Here is a tiny trained network, its code and every weight. The questions are about switching its units off for an input and a target symbol, where a switched-off unit gives its printed mean instead of its output.

import numpy as np


def w(rows, s, z=0):
    codes = np.array(rows[::2]) - 128.0
    scale = np.full(codes.shape[1], s)
    scale[-1] = z or s
    return codes * scale


def norm(h):
    return h / np.sqrt((h * h).mean(-1, keepdims=True) + 1e-5)


def softmax(a):
    e = np.exp(a - a.max(-1, keepdims=True))
    return e / e.sum(-1, keepdims=True)


def log_softmax(a):
    a = a - a.max(-1, keepdims=True)
    return a - np.log(np.exp(a).sum(-1, keepdims=True))


def net(x, mask):
    ids = ['ΘΛΨΩβγδεμπστ'.index(c) for c in x.split()]
    T = len(ids)
    res = E[ids] + P[:T]
    u = 0
    for l in range(2):
        r = norm(res)
        for j in range(3):
            rows = slice(2 * j, 2 * j + 2)
            q, k, v = (r @ M[l][rows].T for M in (Q, K, V))
            z = softmax(np.where(np.tri(T) > 0, q @ k.T / 2**0.5, -1e9)) @ v
            o = O[l][rows]
            res = res + np.where(mask[u + j], z, o[:, -1]) @ o[:, :-1]
        u += 3
    return log_softmax(norm(res)[-1] @ U[:, :-1].T + U[:, -1])


Q, K, V, O = {}, {}, {}, {}
E = w([
[187,174,115],'Θ',
[119,138,85],'Λ',
[136,85,250],'Ψ',
[158,161,123],'Ω',
[164,162,117],'β',
[92,73,111],'γ',
[118,96,90],'δ',
[122,150,104],'ε',
[159,161,54],'μ',
[133,149,56],'π',
[251,75,51],'σ',
[167,116,178],'τ',
],0.02)
P = w([
[110,19,70],'0',
[106,15,64],'1',
[125,25,68],'2',
[134,21,69],'3',
[132,19,71],'4',
[149,24,75],'5',
[148,17,75],'6',
[161,25,69],'7',
[188,18,61],'8',
[191,14,72],'9',
[164,4,57],'10',
[131,27,50],'11',
],0.0042)
Q[0] = w([
[166,194,150],'0.h0',
[36,103,113],'0.h0',
[171,82,190],'0.h1',
[42,6,62],'0.h1',
[199,86,105],'0.h2',
[221,109,39],'0.h2',
],0.025)
K[0] = w([
[185,249,101],'0.h0',
[64,102,57],'0.h0',
[125,44,234],'0.h1',
[153,6,27],'0.h1',
[222,36,143],'0.h2',
[226,47,58],'0.h2',
],0.017)
V[0] = w([
[111,114,125],'0.h0',
[112,120,77],'0.h0',
[231,43,141],'0.h1',
[161,108,128],'0.h1',
[94,133,104],'0.h2',
[74,191,247],'0.h2',
],0.012)
O[0] = w([
[134,157,135,135],'0.h0',
[145,163,74,155],'0.h0',
[51,90,70,190],'0.h1',
[98,108,110,146],'0.h1',
[160,194,143,118],'0.h2',
[111,213,255,2],'0.h2',
],0.0085,0.014)
Q[1] = w([
[136,163,100],'1.h0',
[105,249,170],'1.h0',
[100,186,178],'1.h1',
[35,190,179],'1.h1',
[141,88,159],'1.h2',
[113,251,156],'1.h2',
],0.027)
K[1] = w([
[137,144,177],'1.h0',
[91,251,201],'1.h0',
[121,228,115],'1.h1',
[145,244,222],'1.h1',
[130,175,199],'1.h2',
[30,124,63],'1.h2',
],0.019)
V[1] = w([
[7,204,68],'1.h0',
[195,177,50],'1.h0',
[90,238,169],'1.h1',
[191,101,186],'1.h1',
[90,203,75],'1.h2',
[100,99,101],'1.h2',
],0.021)
O[1] = w([
[98,250,75,143],'1.h0',
[216,119,72,183],'1.h0',
[165,130,13,3],'1.h1',
[212,83,185,92],'1.h1',
[85,211,152,111],'1.h2',
[183,138,144,163],'1.h2',
],0.016,0.025)
U = w([
[160,156,158,98],'Θ',
[123,150,94,200],'Λ',
[173,48,127,113],'Ψ',
[82,140,173,33],'Ω',
[51,101,92,181],'β',
[58,108,153,251],'γ',
[26,112,98,3],'δ',
[162,152,147,47],'ε',
[168,156,102,87],'μ',
[126,132,94,187],'π',
[135,42,137,78],'σ',
[91,95,249,141],'τ',
],0.016,0.0048)

Each question gives the input, a string of symbols that net reads in full, and the target symbol t.
The units are the heads (2 rows each of Q, K, V and O). Each row of codes is followed by its name. A weight is (code - 128) times the scale printed after its matrix; where a second scale follows, it is the last column's (O and U).
mask holds one flag per head, layer by layer. A switched-off head (its flag False) gives its mean, the last column of its rows in O, instead of its output. The means were averaged over made-up inputs and are rounded, as every weight is.
A unit's drop is (log p(t) with every unit on - log p(t) with that unit switched off) / (log p(t) with every unit on - log p(t) with every unit switched off).
The circuit of an input: a set's keep is (log p(t) with only the set's units on - log p(t) with every unit switched off) / (log p(t) with every unit on - log p(t) with every unit switched off). Starting from all 6 units, units are removed one at a time, each time the one whose removal leaves the highest keep (on an exact tie, the one counted first), for as long as the keep stays at least 0.8.
circuit, biggest first: the units of the circuit, biggest drop first
most important unit: the unit with the biggest drop
heads that matter: for each layer, one digit per head in row order, 1 if its drop is at least 0.15 and else 0, layers parted by /
drop when u is switched off: that unit's drop, to one decimal
input τ Ω γ δ β, target γ: heads that matter => 011 / 000
input δ τ τ Ω Λ β τ Ψ ε, target Ψ: most important unit => 1.h2
input Θ Θ π τ δ Λ Λ ε δ τ μ, target τ: heads that matter => 110 / 011
input δ Ω δ ε τ δ δ δ Ω δ β, target β: heads that matter => 011 / 000
input Ω γ β Λ τ τ β Λ, target τ: heads that matter => 010 / 000
input Θ δ δ δ τ δ γ σ σ Θ Λ, target Ψ: circuit, biggest first => [0.h2; 1.h2]
input δ β Λ Θ π Λ δ τ Λ τ δ, target τ: circuit, biggest first => [0.h1; 1.h1; 1.h2; 0.h0]
input σ τ γ τ μ, target τ: heads that matter => 100 / 110
input γ τ π, target τ: heads that matter => 000 / 000
input δ β ε π τ Λ δ β γ Ω, target γ: heads that matter => 010 / 000
input δ β γ δ Ω τ δ τ ε, target τ: heads that matter => 110 / 010
input δ γ Θ Θ γ δ τ Θ Θ, target τ: heads that matter => 110 / 000
input δ Θ δ δ μ δ δ δ τ Λ δ, target τ: drop when 1.h2 is switched off => 0.4
input Λ γ τ γ, target τ: drop when 0.h1 is switched off => 0.7
input μ δ Λ γ δ Θ Ω, target γ: drop when 0.h0 is switched off => 0.0
input π Λ σ δ μ δ τ δ ε, target τ: most important unit => 1.h1
